Where the symbols take the states:
ω: x909->x600, x244->x336, x692->x972, x990->x712, x930->x944, x532->x588, x981->x722, x21->x41, x217->x751, x18->x591, x140->x930, x886->x990, x442->x795, x322->x442, x591->x387, x41->x37, x107->x21, x588->x979, x429->x679, x204->x532, x800->x764, x600->x217, x944->x17, x183->x837, x834->x322, x336->x140, x236->x800, x93->x287, x751->x361, x979->x153, x37->x429, x722->x107, x764->x827, x153->x118, x118->x183, x387->x236, x339->x538, x17->x204, x837->x435, x679->x886, x361->x244, x827->x339, x316->x834, x287->x952, x712->x692, x952->x18, x795->x909, x435->x316, x972->x93, x538->x981
ζ: x909->x236, x244->x287, x692->x930, x990->x17, x930->x692, x532->x679, x981->x435, x21->x118, x217->x591, x18->x751, x140->x972, x886->x204, x442->x764, x322->x827, x591->x217, x41->x153, x107->x183, x588->x429, x429->x588, x204->x886, x800->x795, x600->x387, x944->x712, x183->x107, x834->x339, x336->x93, x236->x909, x93->x336, x751->x18, x979->x37, x37->x979, x722->x837, x764->x442, x153->x41, x118->x21, x387->x600, x339->x834, x17->x990, x837->x722, x679->x532, x361->x952, x827->x322, x316->x538, x287->x244, x712->x944, x952->x361, x795->x800, x435->x981, x972->x140, x538->x316
η: x909->x795, x244->x361, x692->x712, x990->x886, x930->x140, x532->x204, x981->x538, x21->x107, x217->x600, x18->x952, x140->x336, x886->x679, x442->x322, x322->x834, x591->x18, x41->x21, x107->x722, x588->x532, x429->x37, x204->x17, x800->x236, x600->x909, x944->x930, x183->x118, x834->x316, x336->x244, x236->x387, x93->x972, x751->x217, x979->x588, x37->x41, x722->x981, x764->x800, x153->x979, x118->x153, x387->x591, x339->x827, x17->x944, x837->x183, x679->x429, x361->x751, x827->x764, x316->x435, x287->x93, x712->x990, x952->x287, x795->x442, x435->x837, x972->x692, x538->x339

In the rows, 519 means zero.

The rows follow the links: the fewer symbols apart two states are, the more alike their rows tend to be.

Rows of some states; one shown again gets a slightly different row:
x837 -> 577 693 579 506 446 88 517 488 611 696 741 581 638 397 655 566 443 413 380 559 485 541 479 194 125 593 463 498 755 565 488 773 327 408 542 350 262 518 373 602 692 424 634 436 571 648 590 617 457 705 477 589 204 571 631 637
x800 -> 597 774 491 580 635 387 620 491 437 609 323 776 783 341 612 608 458 161 427 340 454 298 383 563 311 504 466 619 677 589 595 746 373 605 573 394 614 476 106 507 606 448 320 478 633 559 499 589 203 563 251 614 288 455 510 682
x244 -> 683 366 327 237 415 554 579 361 294 601 302 708 498 595 613 499 560 213 586 437 328 397 698 707 602 670 445 500 435 523 500 498 248 588 581 557 544 664 377 429 138 411 408 479 414 659 373 422 401 257 427 759 283 361 475 375
x600 -> 402 511 447 560 396 556 457 510 573 660 431 501 334 530 734 488 607 802 672 580 256 507 778 566 926 479 261 782 456 496 430 372 374 594 474 648 634 527 696 475 409 514 649 648 402 655 619 316 765 330 558 448 662 388 290 396
x435 -> 566 741 563 473 431 169 479 581 675 740 764 601 492 343 637 517 478 422 376 647 400 640 476 254 164 556 569 487 804 569 547 735 375 425 643 281 358 540 434 598 623 394 639 504 556 600 539 608 498 756 487 701 183 643 674 644
x981 -> 458 670 633 597 619 829 725 505 698 335 480 609 355 556 150 422 539 685 385 375 815 572 386 603 472 195 552 675 463 489 652 576 749 689 537 478 596 676 727 476 562 321 385 683 580 404 341 746 403 680 519 413 570 708 428 688
x679 -> 664 348 432 264 318 236 516 394 482 607 707 476 471 641 676 550 575 551 532 581 414 650 756 287 538 751 320 508 501 446 370 552 294 406 496 543 219 730 543 508 279 366 640 283 415 763 558 462 743 348 613 613 332 415 524 355
x287 -> 358 434 545 689 589 726 318 729 472 464 413 296 537 392 619 552 531 503 659 665 415 514 412 638 685 500 799 347 437 568 569 251 690 396 553 594 802 182 589 550 680 892 649 633 545 268 688 309 586 592 584 463 832 551 547 459
x751 -> 534 418 363 417 382 418 511 348 384 667 405 639 455 584 761 540 605 551 658 517 213 393 844 645 848 626 221 699 434 506 396 443 290 592 487 610 580 622 514 411 291 446 538 489 365 712 513 334 674 207 489 563 431 273 355 373
x339 -> 569 747 553 533 587 703 706 539 604 458 430 700 448 413 300 481 462 351 403 411 646 526 356 640 285 296 646 634 568 532 665 677 583 675 620 310 588 637 433 488 469 324 334 653 613 377 340 749 224 700 374 639 349 633 519 712
x429 -> 614 379 467 341 321 217 502 397 488 592 717 463 474 698 631 538 613 665 495 509 538 593 783 265 583 700 242 576 493 454 356 583 330 486 440 607 178 743 593 505 340 393 612 324 446 833 529 489 715 333 617 519 430 378 466 379
x795 -> 343 652 511 614 407 668 456 618 677 657 502 467 191 346 636 513 632 863 641 670 308 613 693 551 803 372 420 724 507 510 530 351 542 541 555 492 711 468 903 474 452 508 751 804 459 478 542 362 766 589 626 447 652 587 389 503
x140 -> 720 337 377 346 502 745 603 443 325 425 342 634 486 587 434 483 517 110 550 449 507 508 469 737 427 585 733 313 398 550 652 467 518 583 611 475 646 641 417 475 198 453 303 520 432 403 309 579 340 359 449 817 325 483 588 433
x442 -> 332 648 520 591 374 677 434 627 746 659 567 545 114 284 602 481 587 791 602 689 322 704 606 521 647 349 551 622 527 501 556 332 562 529 630 417 673 466 899 491 505 502 759 802 455 425 541 434 729 673 677 590 572 696 429 592
x41 -> 427 433 560 491 437 437 579 353 581 454 632 413 476 787 468 469 588 934 498 427 687 549 732 354 688 515 184 721 414 422 349 597 449 510 393 690 226 708 706 423 501 415 526 336 460 770 522 540 755 361 613 245 630 439 406 421

Each walk starts at a row. The symbols on each line, taken left to right, move it on to the next state.
Each answer is a row, close to the row of the state it stands for.
---
483 511 589 548 509 546 605 423 618 431 617 456 429 747 354 467 582 985 486 405 718 546 671 453 692 398 201 742 385 419 390 567 583 601 404 674 292 719 749 479 521 393 518 462 513 684 515 625 659 478 652 253 699 470 333 480
η ζ -> 559 663 608 561 554 36 528 471 570 665 737 491 701 485 638 583 467 473 379 519 557 499 454 221 193 634 412 501 723 559 453 805 367 425 492 462 219 544 297 573 737 485 555 301 613 736 665 603 475 649 418 448 361 475 591 627
ζ η ω ω η -> 451 541 604 577 534 661 618 448 697 346 582 438 350 690 233 435 592 939 476 372 821 539 583 502 689 307 327 754 401 416 501 535 720 628 455 626 425 727 854 479 548 393 460 564 537 613 465 659 615 524 615 205 709 559 352 577
---
511 684 542 691 723 294 540 547 397 616 330 599 852 390 761 648 466 348 557 430 345 223 414 611 495 499 439 604 638 590 487 669 426 510 492 578 660 295 83 517 753 655 427 430 585 605 635 427 347 467 232 423 519 361 466 541
ω ζ ω η -> 336 573 478 565 390 644 441 550 626 663 463 507 264 423 656 476 612 883 663 636 284 557 735 577 936 414 288 757 463 505 466 355 509 567 521 584 653 506 826 467 454 489 724 739 446 528 599 297 801 466 624 414 683 465 305 430
ω ω ω η -> 471 502 416 504 385 464 488 442 459 690 392 558 404 528 767 574 658 699 672 522 222 438 827 641 904 591 203 764 440 506 414 416 373 578 470 639 552 539 602 401 330 503 562 544 408 671 557 275 735 268 517 480 538 332 312 374
---
486 741 591 582 610 762 691 533 695 390 424 677 343 468 213 430 471 523 384 403 733 531 362 685 348 245 626 628 534 492 663 616 670 707 604 418 602 627 583 496 508 286 337 661 624 330 319 783 298 699 475 532 457 697 438 699
η η ζ ζ -> 589 751 475 530 629 569 672 484 551 531 402 788 557 394 407 508 430 232 489 377 562 437 378 629 243 364 639 619 658 561 653 726 518 653 602 318 584 578 349 501 505 280 306 633 599 431 338 718 164 682 318 680 257 596 550 721
ω ζ ζ ω ζ -> 540 741 535 463 381 315 480 610 684 717 755 581 327 262 557 487 464 505 420 681 411 699 438 282 213 524 636 511 792 584 561 603 429 455 670 212 440 459 576 587 573 386 690 641 543 485 531 583 561 782 539 777 233 706 633 684
---
707 351 332 290 481 652 581 434 305 499 346 699 498 625 523 539 553 99 580 458 408 465 599 741 483 671 550 390 429 522 590 465 379 596 604 462 608 680 375 470 145 401 366 508 425 477 356 525 366 282 439 799 256 437 529 420
ζ η ζ ζ -> 468 338 472 474 440 696 309 701 491 517 553 372 410 410 560 481 535 361 565 785 395 710 475 583 522 574 874 170 520 545 632 244 642 404 568 468 713 282 680 617 463 752 735 673 447 245 565 341 629 575 687 703 615 647 650 439
η η η -> 669 291 354 223 319 402 436 507 483 651 708 435 391 543 634 522 552 331 540 707 376 687 647 367 424 782 658 242 511 473 496 461 361 383 612 448 354 591 599 559 217 477 695 419 389 537 506 473 709 435 654 856 252 537 639 408
---
479 416 632 653 732 713 544 602 485 201 524 333 738 673 276 552 434 645 464 422 875 487 326 569 505 424 637 436 387 483 552 496 788 496 375 651 546 444 465 555 770 766 377 414 634 398 540 626 417 577 562 199 832 551 592 531
ζ ζ ζ ζ η -> 491 392 589 630 734 818 566 566 474 186 491 402 690 635 226 492 496 531 497 433 878 453 299 633 504 436 727 389 335 509 606 436 830 520 443 635 612 436 487 560 649 690 361 511 588 257 440 624 376 602 555 355 796 610 623 524
ζ ζ ω ω -> 454 452 672 680 721 508 562 550 498 262 565 334 816 686 333 575 441 642 443 379 865 441 363 498 506 475 568 485 456 498 451 563 738 457 332 730 442 442 408 580 848 715 377 341 639 480 619 584 407 559 527 146 851 515 596 511
---
675 281 417 233 281 271 466 429 445 620 717 515 419 614 626 496 584 439 511 645 374 672 703 301 435 751 470 359 532 478 416 500 297 397 543 487 257 640 576 584 273 421 654 372 379 703 526 482 708 373 627 751 260 471 609 375
ω ω η ω -> 624 283 399 280 341 501 363 575 466 592 687 424 357 415 627 514 546 324 546 728 340 716 532 395 387 738 767 146 503 507 559 351 479 382 637 387 486 519 626 578 288 519 730 527 419 441 511 491 673 478 673 852 349 593 700 384
ζ ζ ζ ω -> 564 358 538 555 686 875 557 566 439 179 416 443 604 642 224 501 489 427 485 428 821 499 303 700 459 436 790 318 371 492 642 433 793 549 488 562 659 507 519 556 571 662 322 555 560 204 387 620 363 545 595 450 711 632 589 510
---
549 424 468 405 381 295 579 373 562 505 677 424 496 774 543 485 626 815 510 464 607 543 748 323 659 623 158 670 457 422 327 606 389 515 397 656 193 784 667 473 393 370 614 348 457 825 533 524 729 306 622 359 532 384 460 466
ζ ω -> 514 521 664 643 653 188 515 488 550 496 656 399 823 666 544 566 428 627 406 419 771 425 429 313 378 606 390 553 595 497 393 709 524 407 376 647 233 478 301 558 866 629 489 236 637 705 650 578 441 553 471 218 622 458 542 562
ω ω η ζ ζ -> 550 606 668 599 608 49 538 482 537 552 716 419 818 533 584 583 414 568 376 465 634 447 463 232 329 591 354 545 698 541 402 816 434 416 430 574 226 501 299 601 813 532 526 239 619 777 680 583 415 562 442 335 466 465 592 553
---
430 734 546 569 365 583 467 652 782 702 616 530 150 231 574 442 535 690 564 732 386 703 530 425 510 367 661 556 648 549 567 441 558 520 642 312 652 435 822 531 492 437 750 805 455 396 535 495 700 739 645 650 434 744 513 639
ω η ζ η -> 592 800 501 509 663 458 635 510 523 588 349 799 643 377 529 571 464 215 470 382 466 361 368 601 281 442 559 630 666 587 609 749 445 592 634 357 560 536 201 473 585 335 343 538 628 515 393 648 183 625 281 688 264 511 522 681
η η ω η -> 522 715 531 628 681 311 583 494 404 659 316 687 827 372 700 601 426 219 504 372 360 249 419 562 431 524 484 641 645 586 487 692 392 564 530 505 608 404 86 494 642 564 363 444 619 600 563 495 232 516 209 537 389 395 499 603
